Here is a tiny trained network, its code and every weight. The questions are about switching its units off for an input and a class, where a switched-off unit gives its printed mean instead of its output.

import numpy as np


def w(rows, s, z=0):
    codes = np.array(rows[::2]) - 128.0
    scale = np.full(codes.shape[1], s)
    scale[-1] = z or s
    return codes * scale


def f(y):
    return np.maximum(y, 0)


def log_softmax(a):
    a = a - a.max(-1, keepdims=True)
    return a - np.log(np.exp(a).sum(-1, keepdims=True))


def net(x, mask):
    res = np.array(x, float).reshape(1, 6) / 4 @ E
    y = f(res @ A[0][:, :-1].T + A[0][:, -1])
    res = res + np.where(mask, y, B[0][:, -1]) @ B[0][:, :-1]
    return log_softmax(res[-1] @ U[:, :-1].T + U[:, -1])


A, B = {}, {}
E = w([
[143,140,180,13,199,159],'x0',
[113,220,34,137,157,194],'x1',
[25,155,139,134,230,67],'x2',
[221,224,135,119,116,42],'x3',
[121,86,35,35,105,76],'x4',
[221,74,81,183,255,130],'x5',
],0.0084)
A[0] = w([
[173,81,92,118,78,194,114],'n0',
[78,113,122,109,100,154,140],'n1',
[205,106,138,90,78,191,131],'n2',
[182,167,165,62,163,111,100],'n3',
[88,71,88,99,119,132,166],'n4',
[122,90,88,189,128,120,112],'n5',
[118,150,198,200,114,199,151],'n6',
[128,195,86,137,140,190,98],'n7',
[56,120,130,132,178,120,80],'n8',
[164,194,169,162,134,124,146],'n9',
[172,163,66,66,110,30,149],'n10',
[104,133,158,40,193,169,143],'n11',
[71,117,81,190,91,93,145],'n12',
[65,137,61,140,138,219,117],'n13',
[124,99,201,146,113,108,121],'n14',
[147,145,93,199,100,50,179],'n15',
[176,94,106,137,166,116,8],'n16',
[79,169,173,115,89,164,29],'n17',
[70,156,120,111,178,108,153],'n18',
[157,149,149,90,159,115,130],'n19',
[95,140,85,117,142,221,137],'n20',
[131,107,117,143,165,129,42],'n21',
[170,127,181,122,116,41,113],'n22',
[129,179,183,142,139,152,192],'n23',
[178,77,106,132,182,133,49],'n24',
[108,86,38,63,125,102,215],'n25',
[101,148,169,119,173,23,142],'n26',
[186,133,114,156,154,108,119],'n27',
[160,230,86,121,136,124,105],'n28',
[103,9,177,131,123,132,100],'n29',
[173,77,121,180,180,115,74],'n30',
[116,87,118,117,122,123,227],'n31',
[149,116,121,150,194,99,79],'n32',
[152,219,80,131,139,117,115],'n33',
[117,149,151,80,183,120,153],'n34',
[184,126,149,62,125,199,110],'n35',
[88,164,139,117,88,77,194],'n36',
[88,163,157,122,67,131,5],'n37',
[100,187,143,147,72,81,101],'n38',
[100,142,122,83,79,131,92],'n39',
[181,106,78,153,164,139,82],'n40',
[67,153,152,118,128,88,48],'n41',
[92,136,151,99,101,162,71],'n42',
[93,152,101,140,205,52,105],'n43',
[144,79,91,140,191,165,70],'n44',
[199,119,119,118,94,178,126],'n45',
],0.011,0.0029)
B[0] = w([
[144,210,121,179,113,115,222],'n0',
[180,127,132,80,141,186,194],'n1',
[130,183,66,214,86,93,234],'n2',
[50,67,164,132,96,177,206],'n3',
[174,143,162,189,211,177,213],'n4',
[85,115,114,114,117,173,182],'n5',
[144,152,157,145,210,165,225],'n6',
[138,103,154,93,98,32,206],'n7',
[191,209,85,194,81,63,194],'n8',
[154,118,152,171,225,166,207],'n9',
[183,141,202,205,233,199,252],'n10',
[46,86,139,182,79,194,223],'n11',
[61,119,179,142,104,201,215],'n12',
[198,58,208,125,99,61,233],'n13',
[170,90,135,126,122,78,187],'n14',
[33,70,173,132,73,218,218],'n15',
[121,160,104,41,134,123,172],'n16',
[150,157,107,70,153,131,198],'n17',
[160,162,141,184,53,114,201],'n18',
[99,126,169,124,86,163,178],'n19',
[169,31,164,129,114,38,212],'n20',
[172,146,82,84,122,156,154],'n21',
[195,41,176,108,93,81,208],'n22',
[166,113,150,142,188,186,200],'n23',
[133,163,159,57,99,144,194],'n24',
[157,126,148,188,207,163,255],'n25',
[151,149,120,179,77,95,207],'n26',
[104,151,124,64,102,180,183],'n27',
[166,1,187,112,87,74,224],'n28',
[197,90,184,114,104,44,229],'n29',
[147,145,108,62,108,156,197],'n30',
[136,111,181,171,126,139,186],'n31',
[117,177,108,66,110,146,184],'n32',
[172,66,213,118,100,61,216],'n33',
[71,131,147,177,87,167,194],'n34',
[86,133,118,200,44,153,205],'n35',
[151,138,127,98,123,178,214],'n36',
[125,156,84,35,135,124,198],'n37',
[123,124,101,88,126,173,216],'n38',
[168,163,98,33,176,179,199],'n39',
[103,147,132,81,108,146,192],'n40',
[170,198,97,102,99,111,178],'n41',
[127,144,136,70,125,160,179],'n42',
[152,204,97,151,74,121,207],'n43',
[146,143,123,43,116,175,196],'n44',
[108,179,56,180,104,97,211],'n45',
],0.0065,0.0092)
U = w([
[131,182,111,26,123,148,79],'0',
[145,89,149,138,130,109,253],'1',
[157,57,154,113,102,38,61],'2',
[119,225,97,191,83,96,98],'3',
[18,94,138,155,93,181,121],'4',
[161,153,149,172,250,163,103],'5',
[99,124,112,140,157,104,174],'6',
[63,118,5,107,234,50,16],'7',
],0.015,0.0071)

Each question gives the input, the list of numbers given to net, and the class t.
The units are the neurons (one row each of A and B). Each row of codes is followed by its name. A weight is (code - 128) times the scale printed after its matrix; where a second scale follows, it is the last column's (A, B and U).
mask holds one flag per neuron, in row order. A switched-off neuron (its flag False) gives its mean, the last column of its row in B, instead of its output. The means were averaged over made-up inputs and are rounded, as every weight is.
A unit's drop is (log p(t) with every unit on - log p(t) with that unit switched off) / (log p(t) with every unit on - log p(t) with every unit switched off).
The circuit of an input: a set's keep is (log p(t) with only the set's units on - log p(t) with every unit switched off) / (log p(t) with every unit on - log p(t) with every unit switched off). Starting from the 12 units with the biggest drops (on a tie, the unit counted first), units are removed one at a time, each time the one whose removal leaves the highest keep (on an exact tie, the one counted first), for as long as the keep stays at least 0.8.
circuit, biggest first: the units of the circuit, biggest drop first
unit that matters most: the unit with the biggest drop
k most important neurons: the k neurons with the biggest drops, biggest first
drop when u is switched off: that unit's drop, to one decimal
input [7,-2,8,-5,2,-5], class 3: circuit, biggest first -> n8, n18
input [8,6,1,0,-6,-4], class 4: circuit, biggest first -> n11
input [8,-3,-3,-6,-4,-2], class 4: 2 most important neurons -> n11, n35
input [-2,8,-5,-4,7,4], class 2: circuit, biggest first -> n13, n20
input [7,0,-3,5,0,-6], class 4: circuit, biggest first -> n3, n35
input [-4,-7,5,-8,4,-3], class 1: 4 most important neurons -> n4, n12, n28, n20
input [-4,4,4,-1,-1,-3], class 2: circuit, biggest first -> n13, n11, n10
input [5,4,5,-1,8,-1], class 5: 3 most important neurons -> n25, n10, n4
input [2,8,2,6,-5,-8], class 0: 3 most important neurons -> n37, n17, n38
input [-5,0,7,-8,6,0], class 1: 2 most important neurons -> n13, n10
input [-5,0,6,-2,-2,4], class 3: circuit, biggest first -> n8, n43
input [-1,1,7,-7,8,2], class 5: 3 most important neurons -> n25, n4, n28
input [6,3,7,1,-1,-5], class 3: 3 most important neurons -> n8, n18, n41
input [-8,3,1,-1,7,6], class 4: circuit, biggest first -> n15
input [-8,-7,2,-5,-2,2], class 4: 3 most important neurons -> n12, n15, n5
input [-6,-7,-1,4,8,6], class 5: 3 most important neurons -> n10, n25, n28
input [-7,-6,6,3,7,-2], class 4: 2 most important neurons -> n15, n12
input [6,8,-7,-3,-2,3], class 2: 2 most important neurons -> n20, n13
input [-7,8,-5,-6,-3,5], class 2: 3 most important neurons -> n13, n20, n7
input [0,6,7,2,2,0], class 3: circuit, biggest first -> n43
input [2,5,-8,5,-1,2], class 3: 2 most important neurons -> n2, n45
input [-1,-1,-2,-4,-7,-6], class 5: 2 most important neurons -> n6, n23
input [-8,1,-7,4,-5,-8], class 0: drop when n37 is switched off -> 0.3
input [-4,-6,3,4,7,0], class 5: drop when n10 is switched off -> 0.7
input [7,0,-7,-1,7,5], class 3: drop when n2 is switched off -> 0.3
input [-7,-7,2,8,1,-3], class 1: drop when n20 is switched off -> 0.3
input [-2,3,4,-7,-8,-5], class 5: unit that matters most -> n6
